Here is a tiny trained network, its code and every weight. The questions are about switching its units off for an input and a target symbol, where a switched-off unit gives its printed mean instead of its output.

import numpy as np


def w(rows, s, z=0):
    codes = np.array(rows[::2]) - 128.0
    scale = np.full(codes.shape[1], s)
    scale[-1] = z or s
    return codes * scale


def norm(h):
    return h / np.sqrt((h * h).mean(-1, keepdims=True) + 1e-5)


def f(y):
    return np.maximum(y, 0)


def softmax(a):
    e = np.exp(a - a.max(-1, keepdims=True))
    return e / e.sum(-1, keepdims=True)


def log_softmax(a):
    a = a - a.max(-1, keepdims=True)
    return a - np.log(np.exp(a).sum(-1, keepdims=True))


def net(x, mask):
    ids = ['αβγδλμξπσψ'.index(c) for c in x.split()]
    T = len(ids)
    res = E[ids] + P[:T]
    u = 0
    for l in range(3):
        q, k, v = (norm(res) @ M[l].T for M in (Q, K, V))
        z = softmax(np.where(np.tri(T) > 0, q @ k.T / 4**0.5, -1e9)) @ v
        res = res + np.where(mask[u], z, O[l][:, -1]) @ O[l][:, :-1]
        u += 1
        y = f(norm(res) @ A[l][:, :-1].T + A[l][:, -1])
        res = res + np.where(mask[u : u + 8], y, B[l][:, -1]) @ B[l][:, :-1]
        u += 8
    return log_softmax(norm(res)[-1] @ U[:, :-1].T + U[:, -1])


Q, K, V, O, A, B = {}, {}, {}, {}, {}, {}
E = w([
[111,133,115,69,180,106,65],'α',
[122,129,98,84,160,111,108],'β',
[127,188,72,184,94,137,141],'γ',
[116,158,100,71,82,82,112],'δ',
[136,134,83,94,144,144,138],'λ',
[135,160,90,127,76,112,134],'μ',
[63,72,128,112,153,149,251],'ξ',
[93,167,148,145,78,170,71],'π',
[103,100,150,115,189,100,107],'σ',
[145,159,160,141,136,109,160],'ψ',
],0.024)
P = w([
[40,181,148,2,20,145,227],'0',
[113,202,44,94,142,241,201],'1',
[105,198,54,112,183,233,135],'2',
[163,135,124,20,69,201,144],'3',
[139,130,117,43,44,152,135],'4',
[108,154,90,108,154,150,96],'5',
[92,147,80,135,111,97,83],'6',
[117,116,145,106,16,46,52],'7',
[82,107,100,159,71,45,70],'8',
[23,114,17,203,120,28,54],'9',
],0.0069)
Q[0] = w([
[43,135,175,131,65,88,175],'0.h0',
[166,84,120,249,184,119,119],'0.h0',
[255,140,180,158,101,148,197],'0.h0',
[9,237,76,131,177,103,158],'0.h0',
],0.0072)
K[0] = w([
[108,167,159,171,132,41,84],'0.h0',
[63,212,106,20,72,145,145],'0.h0',
[62,138,97,60,153,223,177],'0.h0',
[186,29,225,153,27,2,58],'0.h0',
],0.0064)
V[0] = w([
[109,126,111,80,79,137,142],'0.h0',
[90,117,66,158,59,199,111],'0.h0',
[160,255,180,121,126,97,142],'0.h0',
[95,115,150,150,164,119,216],'0.h0',
],0.0093)
O[0] = w([
[139,53,51,110,108,97,86,246],'0.h0',
[110,76,143,172,58,152,103,102],'0.h0',
[254,96,187,35,190,188,101,255],'0.h0',
[113,158,168,219,203,155,94,165],'0.h0',
],0.0099,0.004)
A[0] = w([
[189,173,77,147,143,110,65,219],'0.n0',
[123,91,138,150,206,85,90,132],'0.n1',
[120,93,108,62,182,160,133,253],'0.n2',
[208,148,240,138,130,154,188,96],'0.n3',
[92,116,138,177,193,119,6,213],'0.n4',
[102,69,195,56,100,150,174,128],'0.n5',
[150,76,93,254,108,120,152,41],'0.n6',
[167,49,130,110,139,90,86,135],'0.n7',
],0.0065,0.0014)
B[0] = w([
[126,124,190,134,70,224,156,207],'0.n0',
[123,78,159,197,1,50,124,179],'0.n1',
[132,187,74,207,64,34,132,254],'0.n2',
[115,172,28,110,141,148,190,176],'0.n3',
[78,163,83,144,81,55,181,191],'0.n4',
[100,153,96,171,208,96,138,195],'0.n5',
[221,80,122,53,116,185,184,147],'0.n6',
[91,159,133,170,83,50,188,189],'0.n7',
],0.0068,0.0057)
Q[1] = w([
[147,115,226,92,241,165,187],'1.h0',
[162,82,194,34,126,94,103],'1.h0',
[63,49,108,198,138,141,116],'1.h0',
[163,254,50,161,106,100,86],'1.h0',
],0.0053)
K[1] = w([
[148,2,98,27,209,188,113],'1.h0',
[196,231,142,93,146,163,45],'1.h0',
[65,100,177,40,174,138,42],'1.h0',
[173,224,236,94,119,71,167],'1.h0',
],0.0058)
V[1] = w([
[146,255,97,118,151,126,83],'1.h0',
[121,191,98,171,63,160,123],'1.h0',
[148,112,137,124,110,147,74],'1.h0',
[137,138,137,102,109,89,217],'1.h0',
],0.0085)
O[1] = w([
[208,48,9,93,173,192,162,203],'1.h0',
[232,108,141,168,71,213,187,204],'1.h0',
[1,180,24,208,190,208,143,43],'1.h0',
[218,158,162,137,233,72,57,255],'1.h0',
],0.0057,0.0042)
A[1] = w([
[78,254,130,179,46,175,88,247],'1.n0',
[105,144,124,103,187,52,102,194],'1.n1',
[143,178,133,108,143,203,69,121],'1.n2',
[189,246,102,68,102,138,161,117],'1.n3',
[111,39,150,38,91,85,38,51],'1.n4',
[189,49,151,147,115,81,241,120],'1.n5',
[251,160,104,141,191,170,70,249],'1.n6',
[126,94,167,144,90,110,185,173],'1.n7',
],0.0083,0.0019)
B[1] = w([
[91,69,132,131,158,41,126,195],'1.n0',
[140,127,208,152,70,111,132,211],'1.n1',
[159,147,232,80,121,32,133,163],'1.n2',
[77,130,144,232,127,61,89,255],'1.n3',
[206,73,90,164,77,206,158,184],'1.n4',
[96,123,110,116,183,195,2,245],'1.n5',
[181,56,153,92,59,69,113,255],'1.n6',
[183,204,134,141,192,108,77,176],'1.n7',
],0.0077,0.0069)
Q[2] = w([
[254,98,75,137,175,129,78],'2.h0',
[119,119,89,184,148,64,81],'2.h0',
[170,122,233,175,147,53,87],'2.h0',
[123,68,99,171,104,31,20],'2.h0',
],0.0071)
K[2] = w([
[114,8,133,108,100,189,142],'2.h0',
[91,107,142,162,141,139,125],'2.h0',
[132,182,109,153,194,143,161],'2.h0',
[99,59,164,143,213,118,141],'2.h0',
],0.013)
V[2] = w([
[159,199,240,3,14,49,57],'2.h0',
[96,133,206,198,137,164,21],'2.h0',
[123,129,122,76,131,144,32],'2.h0',
[29,70,199,124,246,65,143],'2.h0',
],0.0055)
O[2] = w([
[16,177,202,151,134,214,167,74],'2.h0',
[122,98,186,108,146,128,9,139],'2.h0',
[2,86,189,194,145,242,3,124],'2.h0',
[122,38,93,144,57,49,135,254],'2.h0',
],0.007,0.0066)
A[2] = w([
[229,129,96,96,101,135,111,156],'2.n0',
[75,91,121,73,77,202,143,131],'2.n1',
[245,181,254,71,203,92,89,75],'2.n2',
[53,66,97,107,113,89,60,120],'2.n3',
[152,119,137,132,100,101,132,184],'2.n4',
[100,151,218,167,95,161,141,2],'2.n5',
[63,168,82,40,96,102,103,76],'2.n6',
[136,103,39,183,137,130,152,40],'2.n7',
],0.0086,0.0033)
B[2] = w([
[110,165,108,113,132,102,105,255],'2.n0',
[73,89,99,87,149,123,116,154],'2.n1',
[111,134,160,149,170,120,8,226],'2.n2',
[127,101,110,158,103,120,143,247],'2.n3',
[104,156,138,139,104,92,135,231],'2.n4',
[184,114,130,175,176,134,191,139],'2.n5',
[174,116,195,119,192,138,151,145],'2.n6',
[151,123,125,166,156,157,113,163],'2.n7',
],0.014,0.0067)
U = w([
[245,65,202,16,186,119,170,180],'α',
[124,228,117,115,169,29,225,114],'β',
[195,166,139,211,114,178,179,229],'γ',
[92,191,102,30,116,96,187,250],'δ',
[158,200,49,152,157,126,152,120],'λ',
[52,195,66,111,71,158,95,138],'μ',
[181,29,82,164,157,125,173,62],'ξ',
[84,13,129,112,66,201,89,89],'π',
[49,159,185,233,78,7,194,74],'σ',
[152,149,200,135,156,133,1,149],'ψ',
],0.0067,0.0026)

Each question gives the input, a string of symbols that net reads in full, and the target symbol t.
The units are the heads (4 rows each of Q, K, V and O) and the neurons (one row each of A and B). Each row of codes is followed by its name. A weight is (code - 128) times the scale printed after its matrix; where a second scale follows, it is the last column's (O, A, B and U).
mask holds one flag per unit, layer by layer, with each layer's heads first. A switched-off unit (its flag False) gives its mean, the last column of its rows in O or B, instead of its output. The means were averaged over made-up inputs and are rounded, as every weight is.
A unit's drop is (log p(t) with every unit on - log p(t) with that unit switched off) / (log p(t) with every unit on - log p(t) with every unit switched off).
The circuit of an input: a set's keep is (log p(t) with only the set's units on - log p(t) with every unit switched off) / (log p(t) with every unit on - log p(t) with every unit switched off). Starting from the 12 units with the biggest drops (on a tie, the unit counted first), units are removed one at a time, each time the one whose removal leaves the highest keep (on an exact tie, the one counted first), for as long as the keep stays at least 0.8.
circuit, biggest first: the units of the circuit, biggest drop first
unit that matters most: the unit with the biggest drop
k most important neurons: the k neurons with the biggest drops, biggest first
top k neurons in layer l: the k neurons of layer l with the biggest drops, biggest first
drop of u: that unit's drop, to one decimal
input π β μ δ, target μ: most important neuron -> (1.n4)
input β π β λ, target π: 2 most important neurons -> (1.n0, 1.n2)
input β ψ ψ γ δ, target ψ: circuit, biggest first -> (0.h0, 2.n2)
input ξ ψ ξ, target ψ: circuit, biggest first -> (1.h0, 1.n5)
input δ ξ ψ α σ δ π π λ ξ, target π: circuit, biggest first -> (0.h0, 1.n5)
input ψ δ σ β, target σ: circuit, biggest first -> (0.h0, 1.n3, 1.n5)
input σ γ μ, target σ: 2 most important neurons -> (1.n3, 1.n6)
input α ψ ψ ψ γ, target ψ: circuit, biggest first -> (2.n2, 2.h0, 0.h0)
input α γ β σ λ, target σ: 2 most important neurons -> (1.n3, 1.n4)
input γ λ γ σ δ π, target σ: 2 most important neurons -> (1.n0, 1.n2)
input ψ π γ, target ψ: 2 most important neurons -> (2.n2, 1.n2)
input α μ σ λ γ μ α, target μ: 4 most important neurons -> (1.n4, 1.n0, 1.n3, 1.n6)
input δ γ μ ψ δ β β β δ, target δ: 3 most important neurons -> (1.n4, 1.n5, 2.n2)
input λ γ γ γ β λ, target λ: top 2 neurons in layer 1 -> (1.n5, 1.n1)
input ψ β δ α μ σ ψ, target ψ: 2 most important neurons -> (2.n2, 1.n0)
input β λ ψ λ, target ψ: circuit, biggest first -> (2.h0)
input σ δ σ β, target σ: 2 most important neurons -> (1.n3, 0.n2)
input ψ ξ ξ, target α: top 2 neurons in layer 1 -> (1.n3, 1.n7)
input δ σ α, target σ: top 3 neurons in layer 1 -> (1.n1, 1.n5, 1.n3)
input λ ξ ξ ξ ξ σ σ, target σ: unit that matters most -> 1.h0
input σ ψ β π π λ, target π: top 2 neurons in layer 0 -> (0.n7, 0.n2)
input α α α, target α: top 3 neurons in layer 2 -> (2.n6, 2.n2, 2.n4)
input σ λ μ π, target π: 2 most important neurons -> (0.n2, 2.n1)
input ψ γ α λ μ, target μ: drop of 2.h0 -> 0.7
input π γ ψ β δ, target ψ: drop of 2.h0 -> 0.8
input σ δ γ μ, target μ: drop of 2.n0 -> 0.3
input ψ ψ μ, target ψ: drop of 0.n7 -> 0.0
input ψ π π δ, target π: unit that matters most -> 2.h0
